Each row has a name. After each piece below comes the name of the row it's from, unless a question asks for something else. Each question is about the rows just above it.

[169  99 150 184 121 112] -> Z720
[185 121 154 136 166  94] -> Z542
[181 130 168  99 150 130] -> Z117
Which row holds [ 99 168] read backwards? -> Z117
Which row holds this, read backwards? [166 136 154 121] -> Z542
Which row holds this, read backwards? [150  99 168] -> Z117
Which row holds this, read backwards? [150  99 169] -> Z720
[121 184] is which row, read backwards? -> Z720

[111  86 141 105 106 102  97 196  63 141 204  73 162  98  85 143 107 130
 138 131 158  96 112 122 109]  Z766
[118 163 137 132  86 158 151 136 113 142 138 115 121 168 111  86 142 105
 119 107  80 114 102 126 139]  Z779
[118 116 137 132  86 158 151 136 113 142 138 115 121 168 111  86 142 105
 119 109  80 127 102 126 139]  Z692
[115 120 137 132  86 158 151 136 113 142 138 115 121 168 111  86 142 105
 119 109  80 127 102 126 139]  Z538
[144 126 126 149 124 103 101 151 151 156 132 141 119 128 142  99  75 106
  99 111 112 105 144 101 153]  Z125
[144 126 126 149 124 103 101 151 151 156 132 141 119 128 142  99  75 106
 124 112  97 104 138 101 154]  Z653
Which row holds [112 111] read backwards? -> Z125
q: [118 163 137 132  86 158 151 136 113 142 138 115 121 168 111  86 142 105
 119 107  80 114 102 126 139] -> Z779
The row with [144 126 126 149 124 103 101 151 151 156 132 141 119 128 142  99  75 106
 124 112  97 104 138 101 154] is -> Z653
q: [118 116 137 132  86 158 151 136 113 142 138 115 121 168 111  86 142 105
 119 109  80 127 102 126 139] -> Z692
Which row holds [137 163] read backwards? -> Z779
q: [144 126 126 149 124 103 101 151 151 156 132 141 119 128 142  99  75 106
  99 111 112 105 144 101 153] -> Z125

[ 65 157 110 138 149 135 103 165] : Z632
[157 110 137 149 135 103 165 132] : Z18
[128 125 114 111 147 107 109 130] : Z420
[ 71 147 127 162 150 106 109 146] : Z461
[187 118 138 117 109 130 147 107] : Z207
Which row holds this, read backwards? [107 147 130 109] -> Z207
Which row holds [165 103 135 149 138 110 157] read backwards? -> Z632

[159 145 135 129 130 115 129 109] = Z193
[121 111 139 146 129 120  88 124] = Z473
[145 135 115 129 159 130 173 117] = Z735
[145 159 130 115 129 173 135 106] = Z231
Which row holds this, read backwards? [130 159 129 115 135 145] -> Z735
[173 130 159 129 115 135 145] is which row, read backwards? -> Z735
Which row holds [129 146] read backwards? -> Z473
[146 139 111 121] is which row, read backwards? -> Z473
[109 129 115 130 129] is which row, read backwards? -> Z193
Which row holds this, read backwards? [117 173 130 159 129 115] -> Z735

[130 139 101 178 144 139 146 103 169  70  83 172 111 205 189 116 135  83
 128 161 129 104 119 155 133 151 131  57 110  65 145  82 113 180  54  98
 121 114  95 178 159]  Z560
[143 120 117 158 118 110 113 151 144  97 145 111 122 175 160 133 150 111
 155 127 121 118 133 122 114 127 128 108  91  78 132 129 113 153 103 115
 149 113 106 129 160]  Z677
[110  63 106 147 150 105 158 135 132  80 107 149 111 130 163 126 141  82
 120 120 145 118 146 143 138 172 132 104 104 129 127 119 149 153 103 149
 115 113  69 147 136]  Z813
[145  98 120 129 154 111 156 135 140  73 107 147 118 113 175 134 132  73
 121 121 150 112 160 159 142 179 124 116 109 143 123 125 154 139  68 110
  92 119  62 142 121]  Z445
[143 120 117 158 118 110 113 151 144  97 145 111 122 175 160 133 150 111
 155 127 121 117 133 122 114 127 128 108  91  78 132 129 113 153 103 115
 149 113 106 129 160]  Z258
Which row holds this, read backwards? [ 65 110] -> Z560
Which row holds [143 120 117 158 118 110 113 151 144  97 145 111 122 175 160 133 150 111
 155 127 121 118 133 122 114 127 128 108  91  78 132 129 113 153 103 115
 149 113 106 129 160]? -> Z677
Which row holds [149 107  80 132 135 158] read backwards? -> Z813

[117 194 138 191 155] = Z39
[142 140 108 153 123] = Z90
[120 105 140 162 107] = Z385
[139 108 140 162 107] = Z179
[142 140 108 153 144] = Z428
q: [142 140 108 153 144] -> Z428
Which row holds this, read backwards? [144 153 108 140] -> Z428
Which row holds this, read backwards? [191 138 194 117] -> Z39
q: [142 140 108 153 123] -> Z90
q: [139 108 140 162 107] -> Z179
[194 117] is which row, read backwards? -> Z39
Which row holds [162 140 108] read backwards? -> Z179

[126 116 112 150 164 112 125 119 129  97 171 121 150 138 139 129 140 131
 177 100 100  96 161 115 165 114 123 163 155 115 147  77 130 163 103 104
 127  98 124  91  94 123  88 132 110 149 139  91] -> Z199
[117 115 112 137 164 112 125 120 128 103 169 121 136 138 140 127 133 121
 154 113 100 103 143 117 155 114 122 161 138 124 136  79 130 154 100 104
 144  99 132 103 105 122  92 126 110 138 139  87] -> Z251
[128 121 112 151 164 112 125 119 132 103 169 121 152 139 140 126 138 129
 171  99 100  96 159 115 166 114 123 161 157 114 150  80 130 167 106 104
 127 101 126  91 101 123  89 137 110 149 139  94] -> Z884
[139 125 112 158 164 112 125 119 136 103 169 121 160 140 140 126 140 137
 176  99 100  96 167 114 169 114 123 161 166 113 159  80 130 172 112 104
 126 102 117  90  99 125  89 145 110 154 139 107] -> Z52
[119 116 122 139 165 109 125 119 129 106 169 121 138 144 140 126 134 120
 154 105 100 100 143 116 156 114 123 161 141 117 142  88 130 161 101 104
 141 103 132  94 106 123  89 127 110 141 148  88] -> Z981
[114 116 123 137 164 111 126 119 129 108 169 121 136 141 142 126 133 120
 153 115 100 107 142 118 155 114 123 160 138 123 137  90 130 159 101 104
 144 105 137 104 112 121  91 126 110 135 147  86] -> Z581
[121 116 112 145 188 112 127 119 129  99 187 121 153 137 140 126 145 125
 173 100  97  99 146 116 169 113 123 163 150 117 146  77 130 162 102 103
 129  98 132  91  96 114  88 127 110 149 145  82] -> Z327
[114 115 116 136 161 112 125 125 128 111 166 121 134 138 141 126 132 120
 152 126 110 113 142 124 153 114 123 150 137 131 121  84 130 134 100 105
 150 102 136 124 115 123 103 126 110 124 139  89] -> Z373
[119 116 118 139 165 109 125 119 129 106 169 121 138 144 140 126 134 120
 154 105 100 114 167  96 169 123  80 166 159 114 161 113 130 161 101 104
 141 103 132  94 106 123  89 127 110 141 148  88] -> Z527
[123 116 112 140 161 112 123 119 129 103 167 121 138 142 140 126 134 125
 159 105 100  98 150 115 156 116 123 161 142 115 142  80 133 161 102 104
 129 103 128  94 105 130  89 134 110 143 139  94] -> Z67
Which row holds [161 123 114 156 116 143] read backwards? -> Z981
[ 80 159 113 166 161 123 114 169 114 167  96] is which row, read backwards? -> Z52

[135 115  71 110 164 113  83 104 128 130 117 134 127 108  99 125 119 117
 146] = Z751
[114 135 193 135 164 104  95 131 133 142 124 119 131 123 179 126 134 114
 152] = Z429
[ 56 125 115 122 169 131 157 129 130 129 120 141 129 116 138 128 112 131
 139] = Z404
[157 120  51 113 118 138 101 162 114 122 129 134 136 129 161 123 125 118
 117] = Z799
[149 120 184  92 135 108  66 113 118 138 138 133 133 145 146 124 127 122
 107] = Z345
[ 73 138 158 155 178 125 133 137 112 129 124 168 138 126  74 128 131 128
 136] = Z950
[125 135 114 148  80 121 140 136 136 142 124 137 132 128 203 136 124 136
 120] = Z325
[126 124 110 169  99  90 158 129 112 168 129 122 120 123 128 138 128 109
 158] = Z829
[139 141 127 147 128 106 138 168 129 112 137 124 126 133  80 142 123 138
 112] = Z747
[128 138 128 123 120] is which row, read backwards? -> Z829
Which row holds this, read backwards? [133 138 138 118 113  66 108 135  92] -> Z345
Which row holds [133 126 124 137 112 129 168 138] read backwards? -> Z747
Which row holds this, read backwards? [112 129 168] -> Z747

